Here is a tiny trained network, its code and every weight. The questions are about switching its units off for an input and a class, where a switched-off unit gives its printed mean instead of its output.

import numpy as np


def w(rows, s, z=0):
    codes = np.array(rows[::2]) - 128.0
    scale = np.full(codes.shape[1], s)
    scale[-1] = z or s
    return codes * scale


def norm(h):
    return h / np.sqrt((h * h).mean(-1, keepdims=True) + 1e-5)


def f(y):
    return y / 2 * (1 + np.tanh(0.7978845608 * (y + 0.044715 * y**3)))


def log_softmax(a):
    a = a - a.max(-1, keepdims=True)
    return a - np.log(np.exp(a).sum(-1, keepdims=True))


def net(x, mask):
    res = np.array(x, float).reshape(1, 3) / 4 @ E
    u = 0
    for l in range(3):
        y = f(norm(res) @ A[l][:, :-1].T + A[l][:, -1])
        res = res + np.where(mask[u : u + 12], y, B[l][:, -1]) @ B[l][:, :-1]
        u += 12
    return log_softmax(norm(res)[-1] @ U[:, :-1].T + U[:, -1])


A, B = {}, {}
E = w([
[153,219,136,182],'x0',
[85,215,192,3],'x1',
[82,116,191,171],'x2',
],0.0013)
A[0] = w([
[103,133,125,135,89],'0.n1',
[39,97,193,166,252],'0.n2',
[85,255,150,75,139],'0.n3',
[146,128,111,69,71],'0.n4',
[163,123,75,160,137],'0.n5',
[109,108,171,26,62],'0.n6',
[99,29,77,141,24],'0.n7',
[121,123,144,184,77],'0.n8',
[135,147,57,166,60],'0.n9',
[89,9,64,143,36],'0.n10',
[178,150,88,224,1],'0.n11',
[93,115,132,48,72],'0.n12',
],0.0036,0.00058)
B[0] = w([
[132,128,134,139,121],'0.n1',
[37,147,201,194,190],'0.n2',
[213,63,182,119,248],'0.n3',
[137,89,87,103,142],'0.n4',
[87,167,141,63,147],'0.n5',
[44,3,62,117,197],'0.n6',
[198,201,217,71,174],'0.n7',
[107,145,134,124,127],'0.n8',
[98,158,82,106,128],'0.n9',
[206,202,226,83,203],'0.n10',
[10,78,78,111,155],'0.n11',
[119,31,62,161,171],'0.n12',
],0.0025,0.0015)
A[1] = w([
[145,81,198,132,223],'1.n1',
[123,125,27,101,115],'1.n2',
[120,76,93,136,2],'1.n3',
[121,111,127,112,46],'1.n4',
[218,132,112,57,55],'1.n5',
[146,131,3,142,32],'1.n6',
[100,178,116,165,192],'1.n7',
[216,124,111,74,26],'1.n8',
[157,123,80,140,121],'1.n9',
[182,83,167,146,180],'1.n10',
[99,177,170,94,221],'1.n11',
[178,107,116,81,129],'1.n12',
],0.0052,0.00088)
B[1] = w([
[97,253,163,107,250],'1.n1',
[136,208,172,90,167],'1.n2',
[112,119,160,81,114],'1.n3',
[109,128,153,137,119],'1.n4',
[144,75,111,206,246],'1.n5',
[128,178,149,57,156],'1.n6',
[119,110,65,125,148],'1.n7',
[149,63,125,214,216],'1.n8',
[137,144,150,89,131],'1.n9',
[153,159,164,87,205],'1.n10',
[190,137,121,148,180],'1.n11',
[162,146,113,179,203],'1.n12',
],0.0037,0.0017)
A[2] = w([
[94,79,89,149,117],'2.n1',
[115,25,207,254,102],'2.n2',
[209,133,69,143,51],'2.n3',
[149,8,43,61,59],'2.n4',
[213,115,186,20,206],'2.n5',
[185,101,141,50,80],'2.n6',
[130,92,214,169,136],'2.n7',
[252,104,128,114,66],'2.n8',
[147,194,68,6,1],'2.n9',
[2,134,163,66,62],'2.n10',
[96,134,86,207,145],'2.n11',
[188,164,96,121,57],'2.n12',
],0.004,0.0012)
B[2] = w([
[74,146,140,145,109],'2.n1',
[159,126,43,57,223],'2.n2',
[164,123,146,66,151],'2.n3',
[75,248,152,228,163],'2.n4',
[45,151,106,220,252],'2.n5',
[75,134,127,177,150],'2.n6',
[180,162,95,85,199],'2.n7',
[96,2,105,134,205],'2.n8',
[161,155,14,90,119],'2.n9',
[199,45,77,87,177],'2.n10',
[72,73,143,166,149],'2.n11',
[141,128,146,68,131],'2.n12',
],0.0033,0.0016)
U = w([
[220,46,103,168,196],'0',
[11,129,95,219,194],'1',
[148,223,225,132,192],'2',
[64,58,168,35,1],'3',
[136,208,37,81,50],'4',
],0.012,0.0015)

Each question gives the input, the list of numbers given to net, and the class t.
The units are the neurons (one row each of A and B). Each row of codes is followed by its name. A weight is (code - 128) times the scale printed after its matrix; where a second scale follows, it is the last column's (A, B and U).
mask holds one flag per neuron, layer by layer. A switched-off neuron (its flag False) gives its mean, the last column of its row in B, instead of its output. The means were averaged over made-up inputs and are rounded, as every weight is.
A unit's drop is (log p(t) with every unit on - log p(t) with that unit switched off) / (log p(t) with every unit on - log p(t) with every unit switched off).
The circuit of an input: a set's keep is (log p(t) with only the set's units on - log p(t) with every unit switched off) / (log p(t) with every unit on - log p(t) with every unit switched off). Starting from the 12 units with the biggest drops (on a tie, the unit counted first), units are removed one at a time, each time the one whose removal leaves the highest keep (on an exact tie, the one counted first), for as long as the keep stays at least 0.8.
circuit, biggest first: the units of the circuit, biggest drop first
most important unit: the unit with the biggest drop
top k neurons: the k neurons with the biggest drops, biggest first
k most important neurons of layer l: the k neurons of layer l with the biggest drops, biggest first
drop of u: that unit's drop, to one decimal
input [1,7,-7], class 0: circuit, biggest first : [0.n3 1.n5 1.n8]
input [-7,1,-4], class 1: circuit, biggest first : [2.n4]
input [-5,1,-7], class 1: top 2 neurons : [0.n6 2.n4]
input [0,1,8], class 3: 4 most important neurons of layer 2 : [2.n4 2.n5 2.n10 2.n2]
input [0,3,1], class 3: top 4 neurons : [0.n6 0.n10 0.n7 1.n1]
input [-8,-1,1], class 2: 2 most important neurons of layer 1 : [1.n1 1.n10]
input [0,-4,7], class 2: top 2 neurons : [0.n6 0.n10]
input [3,-7,-7], class 4: 2 most important neurons of layer 0 : [0.n11 0.n3]
input [2,-3,1], class 1: top 3 neurons : [0.n11 1.n1 1.n10]
input [-1,7,3], class 3: 2 most important neurons of layer 0 : [0.n6 0.n10]
input [2,7,-1], class 0: 2 most important neurons of layer 0 : [0.n3 0.n11]
input [4,1,0], class 0: top 3 neurons : [0.n6 0.n3 0.n2]
input [1,-1,-6], class 4: top 2 neurons : [0.n3 1.n6]
input [-1,-7,5], class 2: top 2 neurons : [0.n10 0.n7]
input [0,4,6], class 3: most important unit : 0.n10
input [1,5,-3], class 0: 2 most important neurons of layer 0 : [0.n3 0.n11]
input [-8,-5,1], class 2: top 2 neurons : [1.n1 1.n10]
input [0,-4,2], class 2: top 2 neurons : [0.n10 0.n7]
input [3,-5,-8], class 4: 2 most important neurons of layer 0 : [0.n11 0.n3]
input [3,-8,-4], class 4: most important unit : 0.n11
input [1,-8,-5], class 4: 3 most important neurons of layer 0 : [0.n3 0.n11 0.n9]
input [-1,7,-3], class 1: top 2 neurons : [0.n6 0.n10]
input [0,3,-7], class 1: top 3 neurons : [0.n10 0.n7 0.n6]
input [1,-2,-7], class 4: top 3 neurons : [0.n3 1.n6 0.n11]
input [3,-3,-5], class 4: drop of 2.n9 : 0.1
input [7,8,-1], class 0: drop of 0.n3 : 0.2
input [-7,-3,1], class 2: most important unit : 1.n1
input [-7,-7,8], class 2: drop of 0.n10 : 0.3
input [5,-3,0], class 4: drop of 0.n2 : 0.2
